Below is a small trained network, with its code and all its weights. Each question gives an input and a target symbol and asks what happens when units are switched off, that is, made to give their printed mean instead of their output.

import numpy as np


def w(rows, s, z=0):
    codes = np.array(rows[::2]) - 128.0
    scale = np.full(codes.shape[1], s)
    scale[-1] = z or s
    return codes * scale


def f(y):
    return y / 2 * (1 + np.tanh(0.7978845608 * (y + 0.044715 * y**3)))


def softmax(a):
    e = np.exp(a - a.max(-1, keepdims=True))
    return e / e.sum(-1, keepdims=True)


def log_softmax(a):
    a = a - a.max(-1, keepdims=True)
    return a - np.log(np.exp(a).sum(-1, keepdims=True))


def net(x, mask):
    ids = ['αβγδεηθμξπτφψ'.index(c) for c in x.split()]
    T = len(ids)
    res = E[ids] + P[:T]
    u = 0
    for l in range(2):
        r = res
        for j in range(2):
            rows = slice(4 * j, 4 * j + 4)
            q, k, v = (r @ M[l][rows].T for M in (Q, K, V))
            z = softmax(np.where(np.tri(T) > 0, q @ k.T / 4**0.5, -1e9)) @ v
            o = O[l][rows]
            res = res + np.where(mask[u + j], z, o[:, -1]) @ o[:, :-1]
        u += 2
        y = f(res @ A[l][:, :-1].T + A[l][:, -1])
        res = res + np.where(mask[u : u + 12], y, B[l][:, -1]) @ B[l][:, :-1]
        u += 12
    return log_softmax(res[-1] @ U[:, :-1].T + U[:, -1])


Q, K, V, O, A, B = {}, {}, {}, {}, {}, {}
E = w([
[189,178,205,68,146,167,179,52,127],'α',
[129,56,160,150,173,203,106,144,83],'β',
[30,202,139,143,118,106,106,136,180],'γ',
[97,116,250,115,174,170,80,131,201],'δ',
[57,46,61,63,167,95,139,130,155],'ε',
[133,104,93,124,162,105,39,153,98],'η',
[161,116,76,101,148,86,177,58,135],'θ',
[162,132,94,81,175,129,75,117,192],'μ',
[77,76,157,151,94,81,66,174,130],'ξ',
[206,118,132,136,224,150,96,61,53],'π',
[81,41,149,132,131,118,172,65,172],'τ',
[148,147,105,216,131,184,213,209,179],'φ',
[172,160,160,80,136,105,195,154,39],'ψ',
],0.018)
P = w([
[46,234,35,102,1,235,104,35,22],'0',
[106,187,85,100,7,192,85,72,41],'1',
[117,167,92,99,59,172,98,89,67],'2',
[110,152,102,108,99,147,114,104,86],'3',
[120,145,112,116,130,116,133,116,105],'4',
[129,124,122,123,155,91,130,136,127],'5',
[135,113,135,134,178,66,141,149,138],'6',
[143,108,137,150,199,28,146,168,156],'7',
[140,104,143,153,219,17,161,176,171],'8',
[143,109,158,158,232,2,167,192,178],'9',
],0.0072)
Q[0] = w([
[176,99,126,113,199,173,167,130,99],'0.h0',
[203,163,69,105,206,124,148,133,113],'0.h0',
[95,143,102,206,198,171,111,117,107],'0.h0',
[45,121,169,150,75,167,112,149,126],'0.h0',
[155,137,43,102,207,121,164,189,132],'0.h1',
[80,89,111,201,255,228,106,145,165],'0.h1',
[19,123,63,29,119,81,103,72,171],'0.h1',
[172,200,162,72,244,155,31,98,216],'0.h1',
],0.0092)
K[0] = w([
[172,83,116,144,154,220,131,176,125],'0.h0',
[181,145,82,168,79,167,165,143,178],'0.h0',
[122,133,93,122,45,194,117,137,121],'0.h0',
[113,141,149,132,106,141,91,101,95],'0.h0',
[149,105,52,104,162,91,152,174,154],'0.h1',
[84,80,168,129,254,86,109,105,160],'0.h1',
[63,121,43,110,70,124,95,65,179],'0.h1',
[154,190,114,109,147,203,77,99,193],'0.h1',
],0.01)
V[0] = w([
[114,102,94,180,88,203,197,228,117],'0.h0',
[66,66,147,146,139,95,80,144,143],'0.h0',
[191,108,65,130,67,232,87,127,177],'0.h0',
[154,61,140,63,106,134,115,98,87],'0.h0',
[119,133,99,184,81,192,162,91,170],'0.h1',
[88,61,117,201,201,34,145,201,197],'0.h1',
[179,147,115,125,161,163,198,81,196],'0.h1',
[160,97,125,164,254,146,86,111,172],'0.h1',
],0.0053)
O[0] = w([
[168,86,213,60,127,131,109,141,167,202],'0.h0',
[133,146,111,139,147,139,156,143,134,70],'0.h0',
[72,115,172,65,169,115,171,116,131,222],'0.h0',
[92,254,128,138,82,122,122,108,143,180],'0.h0',
[141,161,62,69,154,144,92,169,121,71],'0.h1',
[177,128,135,51,88,154,158,171,106,4],'0.h1',
[116,76,116,81,127,139,128,192,159,112],'0.h1',
[157,171,172,134,59,120,82,144,121,192],'0.h1',
],0.0073,0.0019)
A[0] = w([
[64,55,191,124,45,130,148,119,78,163],'0.n0',
[120,199,146,211,96,179,138,151,119,204],'0.n1',
[112,50,98,86,165,128,105,123,138,50],'0.n2',
[112,229,98,161,80,119,162,158,189,86],'0.n3',
[105,149,54,168,169,167,171,208,172,144],'0.n4',
[130,140,125,78,44,134,122,179,19,141],'0.n5',
[139,111,137,88,113,107,147,183,94,23],'0.n6',
[218,194,94,88,2,199,112,110,149,176],'0.n7',
[113,88,217,102,132,175,114,119,200,50],'0.n8',
[158,92,150,146,162,68,102,54,129,152],'0.n9',
[174,177,139,102,118,147,220,128,98,126],'0.n10',
[124,100,158,124,166,107,119,133,113,3],'0.n11',
],0.0092,0.0038)
B[0] = w([
[72,106,130,100,143,150,130,171,211,224],'0.n0',
[143,127,195,66,133,179,72,138,117,198],'0.n1',
[155,172,147,68,62,144,94,154,82,185],'0.n2',
[180,81,129,86,37,169,135,191,125,147],'0.n3',
[177,79,199,105,60,142,107,89,97,166],'0.n4',
[26,96,117,144,147,155,83,214,120,150],'0.n5',
[94,194,124,181,128,125,135,140,175,135],'0.n6',
[191,175,72,152,178,228,101,56,240,123],'0.n7',
[92,195,69,73,106,72,120,123,115,234],'0.n8',
[119,100,159,14,105,130,157,129,103,252],'0.n9',
[64,158,234,134,66,146,113,141,141,169],'0.n10',
[193,140,134,159,135,101,254,148,138,140],'0.n11',
],0.0076,0.0044)
Q[1] = w([
[13,127,173,86,182,96,53,140,63],'1.h0',
[109,60,114,66,133,67,56,112,125],'1.h0',
[198,127,168,123,152,179,122,158,88],'1.h0',
[44,77,218,5,97,166,89,192,173],'1.h0',
[75,107,255,10,115,108,87,109,134],'1.h1',
[88,168,78,198,238,23,117,71,104],'1.h1',
[10,168,201,134,94,75,141,129,245],'1.h1',
[14,117,113,100,89,210,92,167,247],'1.h1',
],0.0077)
K[1] = w([
[204,81,176,107,99,76,141,134,195],'1.h0',
[156,77,168,154,115,104,152,225,150],'1.h0',
[111,188,117,168,120,110,157,82,169],'1.h0',
[177,133,150,171,152,28,154,192,167],'1.h0',
[253,121,231,81,95,144,151,170,96],'1.h1',
[115,107,110,254,136,184,46,93,107],'1.h1',
[162,72,116,158,45,147,196,213,238],'1.h1',
[115,164,173,129,36,113,181,169,157],'1.h1',
],0.0089)
V[1] = w([
[197,163,149,108,84,183,104,143,152],'1.h0',
[159,122,116,28,177,96,159,115,83],'1.h0',
[175,89,142,174,50,186,193,115,95],'1.h0',
[113,141,182,139,255,148,211,150,181],'1.h0',
[112,207,71,115,13,135,59,114,123],'1.h1',
[162,124,87,136,106,205,118,232,91],'1.h1',
[207,116,166,85,183,172,147,140,141],'1.h1',
[111,231,131,105,86,141,143,147,101],'1.h1',
],0.0071)
O[1] = w([
[218,206,179,114,98,225,111,140,170,118],'1.h0',
[140,155,112,52,205,191,188,68,67,221],'1.h0',
[126,77,146,97,1,194,166,104,92,3],'1.h0',
[23,96,237,110,100,103,90,50,193,112],'1.h0',
[177,121,191,129,83,122,167,162,201,168],'1.h1',
[181,98,89,88,75,107,85,132,97,103],'1.h1',
[209,143,63,117,155,95,94,37,88,221],'1.h1',
[78,246,129,166,59,125,137,137,95,210],'1.h1',
],0.0062,0.0042)
A[1] = w([
[108,111,44,225,108,106,84,126,120,129],'1.n0',
[108,172,68,171,160,190,47,216,191,240],'1.n1',
[115,105,155,182,167,191,120,98,150,161],'1.n2',
[79,208,123,148,84,131,95,189,105,3],'1.n3',
[148,182,130,112,113,165,131,50,49,72],'1.n4',
[147,168,163,158,76,59,170,198,112,179],'1.n5',
[77,130,57,84,102,75,87,221,104,123],'1.n6',
[188,151,75,114,138,108,130,109,51,134],'1.n7',
[57,96,77,98,89,120,151,199,198,85],'1.n8',
[137,72,144,254,148,215,122,170,110,79],'1.n9',
[146,147,112,139,87,101,238,28,152,97],'1.n10',
[117,143,21,132,164,46,108,142,130,46],'1.n11',
],0.0091,0.0038)
B[1] = w([
[161,153,95,178,154,18,86,195,141,149],'1.n0',
[254,105,125,55,103,88,158,74,138,253],'1.n1',
[128,189,163,117,140,50,162,107,157,158],'1.n2',
[88,122,158,149,181,170,50,189,149,186],'1.n3',
[139,73,138,234,136,125,156,126,169,255],'1.n4',
[108,103,80,153,125,181,103,86,135,188],'1.n5',
[189,137,199,184,122,144,187,138,73,249],'1.n6',
[57,184,98,177,183,182,27,138,164,239],'1.n7',
[183,61,140,120,232,201,152,154,142,205],'1.n8',
[32,37,179,116,74,39,126,45,117,147],'1.n9',
[107,116,77,189,6,114,114,230,133,191],'1.n10',
[98,173,159,161,85,136,139,98,86,195],'1.n11',
],0.0081,0.0063)
U = w([
[158,144,193,186,103,125,179,71,148,73],'α',
[162,68,167,168,137,91,109,137,139,71],'β',
[179,123,157,129,142,162,199,110,79,99],'γ',
[144,103,143,130,111,128,100,106,129,56],'δ',
[188,128,104,115,134,103,160,72,144,148],'ε',
[83,124,179,137,126,145,88,168,99,129],'η',
[107,64,94,114,157,144,138,133,186,162],'θ',
[141,155,150,113,155,114,100,176,185,89],'μ',
[169,151,139,146,120,67,94,134,47,128],'ξ',
[138,94,119,171,158,134,102,51,124,97],'π',
[113,111,61,133,110,90,111,148,126,253],'τ',
[168,75,155,142,72,201,72,112,128,173],'φ',
[122,44,185,107,87,90,104,1,68,194],'ψ',
],0.0074,0.0055)

Each question gives the input, a string of symbols that net reads in full, and the target symbol t.
The units are the heads (4 rows each of Q, K, V and O) and the neurons (one row each of A and B). Each row of codes is followed by its name. A weight is (code - 128) times the scale printed after its matrix; where a second scale follows, it is the last column's (O, A, B and U).
mask holds one flag per unit, layer by layer, with each layer's heads first. A switched-off unit (its flag False) gives its mean, the last column of its rows in O or B, instead of its output. The means were averaged over made-up inputs and are rounded, as every weight is.
A unit's drop is (log p(t) with every unit on - log p(t) with that unit switched off) / (log p(t) with every unit on - log p(t) with every unit switched off).
The circuit of an input: a set's keep is (log p(t) with only the set's units on - log p(t) with every unit switched off) / (log p(t) with every unit on - log p(t) with every unit switched off). Starting from the 12 units with the biggest drops (on a tie, the unit counted first), units are removed one at a time, each time the one whose removal leaves the highest keep (on an exact tie, the one counted first), for as long as the keep stays at least 0.8.
circuit, biggest first: the units of the circuit, biggest drop first
k most important neurons: the k neurons with the biggest drops, biggest first
heads that matter: for each layer, one digit per head in row order, 1 if its drop is at least 0.15 and else 0, layers parted by /
input ξ ξ ψ, target η: circuit, biggest first -> [0.n10 0.n5]
input η δ φ β α β α μ, target μ: most important neuron -> [1.n7]
input β β ξ, target β: heads that matter -> 00 / 11
input μ η β γ, target φ: circuit, biggest first -> [0.n3 1.h1 1.h0 1.n5]
input π ψ ε τ φ η π α η, target π: 4 most important neurons -> [0.n11 1.n7 1.n4 0.n9]
input φ ψ γ β, target ψ: circuit, biggest first -> [0.h0 0.h1 1.h0 1.h1]
input η α ψ θ φ π, target φ: circuit, biggest first -> [1.h0 0.n4 0.n3]
input φ ψ ψ ξ, target ψ: circuit, biggest first -> [0.h1 0.h0 1.h0 1.h1]
input ε ψ μ φ δ γ θ ξ, target ξ: circuit, biggest first -> [1.h1 1.n6 0.n1]
input β φ π ε, target φ: heads that matter -> 00 / 11
input τ θ τ γ ψ ε φ γ η, target φ: circuit, biggest first -> [1.h0 0.n4]
input γ η φ δ, target φ: 2 most important neurons -> [0.n4 0.n8]
input τ τ δ φ, target φ: heads that matter -> 11 / 01
input ε β φ β δ, target φ: most important neuron -> [0.n8]
input α φ ε, target φ: heads that matter -> 00 / 10
input ξ π φ β μ ε ξ ψ ξ, target ψ: heads that matter -> 10 / 11
input β α φ μ, target φ: circuit, biggest first -> [1.h0 0.n3]
input ξ η τ, target θ: circuit, biggest first -> [1.h1 1.n8 0.n0]
input θ η ε α θ τ π φ, target φ: heads that matter -> 01 / 01
input τ φ α, target φ: 2 most important neurons -> [0.n4 0.n8]
input β ψ η β μ φ γ π, target φ: heads that matter -> 10 / 10
input γ δ θ ξ η θ ψ π, target π: circuit, biggest first -> [1.n7 1.h1]
input α φ θ ξ, target φ: heads that matter -> 11 / 11
input μ φ η, target φ: circuit, biggest first -> [1.h0 0.n3]
input μ η μ β ε, target γ: circuit, biggest first -> [0.h1 1.n6 0.n2 1.h0]
input α μ β α γ ξ, target β: heads that matter -> 10 / 11
input β ε γ α γ β π, target π: circuit, biggest first -> [1.h1 1.n7]
input δ ξ ε, target γ: circuit, biggest first -> [1.n6 1.n8 1.h0]
input η φ β γ β ψ δ, target ψ: circuit, biggest first -> [1.h0 0.h0 1.h1 1.n7]
